Here is a tiny trained network, its code and every weight. The questions are about switching its units off for an input and a class, where a switched-off unit gives its printed mean instead of its output.

import numpy as np


def w(rows, s, z=0):
    codes = np.array(rows[::2]) - 128.0
    scale = np.full(codes.shape[1], s)
    scale[-1] = z or s
    return codes * scale


def f(y):
    return y / 2 * (1 + np.tanh(0.7978845608 * (y + 0.044715 * y**3)))


def log_softmax(a):
    a = a - a.max(-1, keepdims=True)
    return a - np.log(np.exp(a).sum(-1, keepdims=True))


def net(x, mask):
    res = np.array(x, float).reshape(1, 7) / 4 @ E
    y = f(res @ A[0][:, :-1].T + A[0][:, -1])
    res = res + np.where(mask, y, B[0][:, -1]) @ B[0][:, :-1]
    return log_softmax(res[-1] @ U[:, :-1].T + U[:, -1])


A, B = {}, {}
E = w([
[89,114,137,79,169,135,100,131,109,149,11,201],'x0',
[130,130,124,171,85,172,71,54,69,164,141,189],'x1',
[100,180,140,102,43,96,53,144,161,87,116,154],'x2',
[87,159,106,83,147,62,109,114,36,138,164,77],'x3',
[113,125,119,142,129,113,137,125,132,116,123,132],'x4',
[117,127,133,135,130,112,150,118,130,109,136,147],'x5',
[94,190,196,171,200,183,77,133,122,96,139,120],'x6',
],0.011)
A[0] = w([
[149,65,106,182,207,171,178,138,115,154,151,109,47],'neuron 0',
[121,146,141,102,185,116,135,208,157,93,111,83,81],'neuron 1',
[127,80,114,177,70,141,115,63,54,144,137,190,50],'neuron 2',
[180,123,120,181,116,163,119,146,175,138,98,141,54],'neuron 3',
[86,190,199,160,201,172,88,136,78,73,131,94,119],'neuron 4',
[139,161,71,178,108,145,93,18,96,169,157,187,87],'neuron 5',
[140,179,182,149,169,184,133,131,147,82,142,157,66],'neuron 6',
[173,132,160,32,167,64,186,217,155,113,135,117,82],'neuron 7',
[141,142,114,174,53,187,145,113,127,68,213,60,18],'neuron 8',
[98,130,203,168,174,164,108,150,116,131,132,106,74],'neuron 9',
[83,189,145,78,26,120,89,136,211,89,119,145,139],'neuron 10',
[69,128,144,50,182,145,130,108,90,141,2,173,89],'neuron 11',
[113,160,147,134,69,108,61,162,131,129,128,136,85],'neuron 12',
[196,78,84,73,70,77,173,104,94,149,114,137,84],'neuron 13',
[126,76,155,173,106,160,139,153,177,120,79,164,138],'neuron 14',
[175,135,110,172,121,164,137,92,221,132,112,131,93],'neuron 15',
[123,139,127,82,148,80,144,108,67,123,168,145,39],'neuron 16',
[132,81,110,165,189,154,186,94,132,176,113,111,118],'neuron 17',
[162,135,180,160,126,120,115,122,141,104,202,93,86],'neuron 18',
[157,94,90,99,105,128,184,117,109,173,117,126,41],'neuron 19',
[149,114,123,145,212,151,177,71,97,187,122,104,83],'neuron 20',
[181,158,82,193,96,112,155,96,149,113,198,36,73],'neuron 21',
[86,162,80,102,179,49,90,72,56,141,134,75,9],'neuron 22',
[153,112,161,156,116,135,101,91,52,161,130,184,31],'neuron 23',
[136,124,137,195,101,140,79,108,78,181,123,142,69],'neuron 24',
[148,58,100,99,42,99,139,163,154,148,130,167,128],'neuron 25',
[52,163,86,54,147,98,100,118,39,151,166,70,48],'neuron 26',
],0.0082,0.0013)
B[0] = w([
[84,116,163,80,136,157,100,125,69,96,178,62,197],'neuron 0',
[166,85,110,178,176,118,114,211,165,85,142,157,184],'neuron 1',
[162,115,125,146,209,109,123,184,139,95,120,119,197],'neuron 2',
[180,161,153,127,147,159,193,78,148,105,154,156,173],'neuron 3',
[64,172,65,191,138,145,176,159,152,231,106,180,220],'neuron 4',
[170,91,108,172,202,104,98,209,182,54,147,113,202],'neuron 5',
[103,157,56,167,116,159,148,97,174,191,122,122,178],'neuron 6',
[185,111,104,154,235,100,62,200,152,76,113,129,203],'neuron 7',
[163,25,147,89,89,69,94,120,101,177,61,199,198],'neuron 8',
[51,148,97,157,151,187,119,135,107,184,125,163,178],'neuron 9',
[45,149,156,97,109,147,66,85,60,60,234,58,206],'neuron 10',
[130,60,167,46,28,6,94,143,44,188,43,198,252],'neuron 11',
[56,92,137,142,132,141,129,120,96,76,192,78,167],'neuron 12',
[43,174,48,254,139,131,194,165,149,190,129,146,206],'neuron 13',
[200,144,174,50,84,181,178,22,207,108,106,157,195],'neuron 14',
[186,185,189,80,100,165,178,87,178,127,106,92,183],'neuron 15',
[144,170,204,109,146,165,175,92,151,151,121,131,167],'neuron 16',
[65,90,150,110,94,135,79,68,119,96,188,69,190],'neuron 17',
[110,88,157,142,69,76,93,125,104,194,107,170,173],'neuron 18',
[58,168,85,139,86,188,140,122,120,144,171,124,177],'neuron 19',
[60,101,155,117,112,132,89,107,37,73,170,59,195],'neuron 20',
[157,55,130,118,59,72,98,122,77,183,45,203,206],'neuron 21',
[209,187,201,35,159,165,193,80,197,146,120,93,212],'neuron 22',
[167,104,101,171,182,84,117,159,140,72,137,148,178],'neuron 23',
[184,115,120,158,176,126,85,203,168,123,147,121,173],'neuron 24',
[52,207,112,217,127,125,189,113,159,157,137,90,197],'neuron 25',
[218,203,174,101,152,194,192,56,159,147,146,129,221],'neuron 26',
],0.0065,0.012)
U = w([
[167,42,141,76,43,35,99,118,92,212,58,208,97],'0',
[252,198,171,65,141,196,188,12,223,137,140,125,254],'1',
[26,204,7,207,136,161,162,144,167,240,140,140,171],'2',
[215,85,79,151,238,101,86,255,187,28,147,127,21],'3',
[31,112,147,87,104,145,68,68,61,36,222,37,68],'4',
],0.0087,0.00057)

Each question gives the input, the list of numbers given to net, and the class t.
The units are the neurons (one row each of A and B). Each row of codes is followed by its name. A weight is (code - 128) times the scale printed after its matrix; where a second scale follows, it is the last column's (A, B and U).
mask holds one flag per neuron, in row order. A switched-off neuron (its flag False) gives its mean, the last column of its row in B, instead of its output. The means were averaged over made-up inputs and are rounded, as every weight is.
A unit's drop is (log p(t) with every unit on - log p(t) with that unit switched off) / (log p(t) with every unit on - log p(t) with every unit switched off).
The circuit of an input: a set's keep is (log p(t) with only the set's units on - log p(t) with every unit switched off) / (log p(t) with every unit on - log p(t) with every unit switched off). Starting from the 12 units with the biggest drops (on a tie, the unit counted first), units are removed one at a time, each time the one whose removal leaves the highest keep (on an exact tie, the one counted first), for as long as the keep stays at least 0.8.
circuit, biggest first: the units of the circuit, biggest drop first
unit that matters most: the unit with the biggest drop
k most important neurons: the k neurons with the biggest drops, biggest first
drop when u is switched off: that unit's drop, to one decimal
input [2,-1,-1,-3,6,2,4], class 2: unit that matters most : neuron 22
input [4,2,-3,6,-8,-4,6], class 1: 3 most important neurons : [neuron 22; neuron 26; neuron 13]
input [8,-3,8,-8,2,-2,8], class 0: 2 most important neurons : [neuron 11; neuron 26]
input [-2,1,5,-4,-1,6,4], class 4: 3 most important neurons : [neuron 10; neuron 26; neuron 22]
input [-3,-4,6,6,3,6,-6], class 1: 4 most important neurons : [neuron 26; neuron 22; neuron 4; neuron 16]
input [1,8,-1,-3,-3,2,-7], class 3: 2 most important neurons : [neuron 5; neuron 2]
input [-7,-6,-5,-6,8,1,3], class 0: 3 most important neurons : [neuron 21; neuron 8; neuron 18]
input [-6,-5,-1,4,0,-3,7], class 2: 4 most important neurons : [neuron 4; neuron 11; neuron 9; neuron 6]
input [-5,-1,-6,8,-6,-5,5], class 1: 2 most important neurons : [neuron 26; neuron 22]
input [3,3,-5,-6,-5,6,7], class 2: 4 most important neurons : [neuron 4; neuron 9; neuron 6; neuron 22]
input [3,-6,6,4,-1,-8,3], class 3: 3 most important neurons : [neuron 1; neuron 7; neuron 20]
input [7,-8,-6,2,4,-8,-7], class 3: 2 most important neurons : [neuron 7; neuron 1]
input [-8,-1,8,-8,-3,-8,-6], class 0: 2 most important neurons : [neuron 8; neuron 21]
input [5,1,-1,-3,7,4,-6], class 2: circuit, biggest first : [neuron 13]
input [-6,-6,-7,4,-5,1,8], class 2: 2 most important neurons : [neuron 4; neuron 11]
input [3,-2,1,4,-3,-4,-3], class 1: 2 most important neurons : [neuron 26; neuron 21]
input [4,-4,-6,2,7,4,2], class 4: drop when neuron 17 is switched off : 0.1
input [5,8,-4,-2,-4,4,0], class 3: drop when neuron 5 is switched off : 0.1
input [-3,1,-7,-6,4,2,0], class 4: drop when neuron 0 is switched off : 0.5
input [6,8,-7,3,-5,-5,-4], class 3: unit that matters most : neuron 5
input [-7,4,-1,-5,3,-5,-5], class 0: drop when neuron 21 is switched off : 0.6
